Below are the code and all the weights of a small trained network. Each question names an input and a class and asks about switching units off, where a switched-off unit gives its printed mean instead of its output.

import numpy as np


def w(rows, s, z=0):
    codes = np.array(rows[::2]) - 128.0
    scale = np.full(codes.shape[1], s)
    scale[-1] = z or s
    return codes * scale


def f(y):
    return np.maximum(y, 0)


def log_softmax(a):
    a = a - a.max(-1, keepdims=True)
    return a - np.log(np.exp(a).sum(-1, keepdims=True))


def net(x, mask):
    res = np.array(x, float).reshape(1, 7) / 4 @ E
    y = f(res @ A[0][:, :-1].T + A[0][:, -1])
    res = res + np.where(mask, y, B[0][:, -1]) @ B[0][:, :-1]
    return log_softmax(res[-1] @ U[:, :-1].T + U[:, -1])


A, B = {}, {}
E = w([
[117,157,109,219,5,115,239,33,160,171,73],'x0',
[183,13,118,207,34,173,111,111,102,72,101],'x1',
[191,139,141,98,89,158,134,169,120,80,142],'x2',
[140,223,165,172,216,129,11,141,144,85,99],'x3',
[204,137,173,182,170,253,150,174,103,230,67],'x4',
[188,103,132,141,181,11,131,71,162,176,82],'x5',
[86,55,130,183,154,196,142,117,80,170,100],'x6',
],0.0042)
A[0] = w([
[119,112,124,146,74,140,171,118,124,149,128,211],'neuron 1',
[165,149,131,95,86,209,145,171,121,126,144,170],'neuron 2',
[120,112,119,150,72,146,186,115,130,138,123,224],'neuron 3',
[76,200,126,84,181,104,156,138,137,182,140,163],'neuron 4',
[131,158,119,133,122,132,117,126,132,120,134,168],'neuron 5',
[143,137,134,145,142,124,156,119,139,151,109,105],'neuron 6',
[123,136,122,112,131,105,134,131,125,121,143,53],'neuron 7',
[59,78,126,90,112,148,84,152,123,70,151,99],'neuron 8',
[109,119,132,146,73,146,185,116,125,136,124,252],'neuron 9',
[114,249,132,134,91,114,116,121,138,92,127,159],'neuron 10',
[118,141,125,63,106,36,168,129,134,92,149,129],'neuron 11',
[80,130,116,141,43,86,112,109,133,85,134,204],'neuron 12',
[139,122,131,141,166,82,65,116,140,140,125,231],'neuron 13',
[136,100,130,146,161,135,112,125,116,132,121,152],'neuron 14',
[99,129,121,135,83,118,120,118,145,125,143,119],'neuron 15',
[116,145,123,121,141,127,133,130,137,144,126,167],'neuron 16',
],0.017,0.0013)
B[0] = w([
[90,133,130,126,133,123,214,125,122,143,123,238],'neuron 1',
[221,126,116,133,95,183,105,127,147,148,117,215],'neuron 2',
[81,121,129,135,126,121,218,113,127,146,123,254],'neuron 3',
[37,102,142,139,176,32,138,109,122,108,127,246],'neuron 4',
[115,117,117,125,130,134,94,126,115,142,137,155],'neuron 5',
[100,119,123,112,132,134,121,144,118,91,148,173],'neuron 6',
[124,103,119,143,132,142,145,118,133,152,128,156],'neuron 7',
[47,199,121,127,101,106,107,122,117,84,145,211],'neuron 8',
[112,123,134,119,123,109,231,128,144,137,125,249],'neuron 9',
[116,161,116,109,121,134,6,143,109,81,155,230],'neuron 10',
[198,89,134,150,123,187,199,133,136,170,101,251],'neuron 11',
[181,73,153,127,207,104,129,129,149,193,102,250],'neuron 12',
[153,87,145,123,193,114,83,131,129,171,116,209],'neuron 13',
[162,123,124,118,136,107,95,125,144,121,141,168],'neuron 14',
[158,99,133,126,144,124,137,136,129,138,122,182],'neuron 15',
[117,111,128,119,135,101,120,123,126,114,137,158],'neuron 16',
],0.017,0.0081)
U = w([
[90,111,143,151,129,108,254,101,143,156,103,94],'0',
[245,102,142,139,149,169,104,144,159,176,92,205],'1',
[133,185,92,122,45,184,125,142,112,78,158,7],'2',
[31,158,128,106,150,77,62,129,77,55,179,200],'3',
],0.0069,0.0017)

Each question gives the input, the list of numbers given to net, and the class t.
The units are the neurons (one row each of A and B). Each row of codes is followed by its name. A weight is (code - 128) times the scale printed after its matrix; where a second scale follows, it is the last column's (A, B and U).
mask holds one flag per neuron, in row order. A switched-off neuron (its flag False) gives its mean, the last column of its row in B, instead of its output. The means were averaged over made-up inputs and are rounded, as every weight is.
A unit's drop is (log p(t) with every unit on - log p(t) with that unit switched off) / (log p(t) with every unit on - log p(t) with every unit switched off).
The circuit of an input: a set's keep is (log p(t) with only the set's units on - log p(t) with every unit switched off) / (log p(t) with every unit on - log p(t) with every unit switched off). Starting from the 12 units with the biggest drops (on a tie, the unit counted first), units are removed one at a time, each time the one whose removal leaves the highest keep (on an exact tie, the one counted first), for as long as the keep stays at least 0.8.
circuit, biggest first: the units of the circuit, biggest drop first
k most important neurons: the k neurons with the biggest drops, biggest first
drop when u is switched off: that unit's drop, to one decimal
input [0,-5,6,-3,-6,-2,-6], class 1: circuit, biggest first	(neuron 11; neuron 10)
input [-8,-1,0,-1,-2,-4,-2], class 3: circuit, biggest first	(neuron 8)
input [-8,6,-7,2,6,-7,2], class 2: circuit, biggest first	(neuron 8; neuron 12; neuron 2)
input [-1,4,6,1,2,-3,2], class 1: 3 most important neurons	(neuron 2; neuron 10; neuron 4)
input [-6,3,2,2,4,-7,8], class 2: circuit, biggest first	(neuron 8; neuron 12; neuron 2)
input [-4,7,1,7,3,-8,-2], class 2: circuit, biggest first	(neuron 2; neuron 8; neuron 12)
input [-4,8,-1,5,-1,1,0], class 3: 2 most important neurons	(neuron 11; neuron 8)
input [-1,0,7,-1,-3,5,6], class 1: 2 most important neurons	(neuron 4; neuron 3)
input [-4,-5,6,4,5,-1,5], class 1: 3 most important neurons	(neuron 2; neuron 8; neuron 10)
input [-6,3,6,-8,3,4,-1], class 1: 2 most important neurons	(neuron 2; neuron 4)
input [-3,3,2,-3,-8,-3,-5], class 1: 2 most important neurons	(neuron 11; neuron 12)
input [-8,8,5,-6,2,2,-6], class 2: 3 most important neurons	(neuron 12; neuron 8; neuron 13)
input [-5,-2,-6,5,-1,8,0], class 3: 3 most important neurons	(neuron 4; neuron 12; neuron 2)
input [-8,-6,0,6,-2,5,-8], class 3: 2 most important neurons	(neuron 4; neuron 10)
input [5,-7,0,6,-3,6,-6], class 3: circuit, biggest first	(neuron 10)
input [5,5,-3,8,1,5,2], class 1: 2 most important neurons	(neuron 4; neuron 8)
input [1,-2,1,0,1,-6,0], class 2: drop when neuron 12 is switched off	0.2
input [-4,-8,6,4,6,-6,-6], class 3: drop when neuron 4 is switched off	0.3
input [-4,2,-6,0,2,-7,5], class 3: drop when neuron 8 is switched off	0.5
input [-2,0,-2,5,5,-8,3], class 1: circuit, biggest first	(neuron 2)
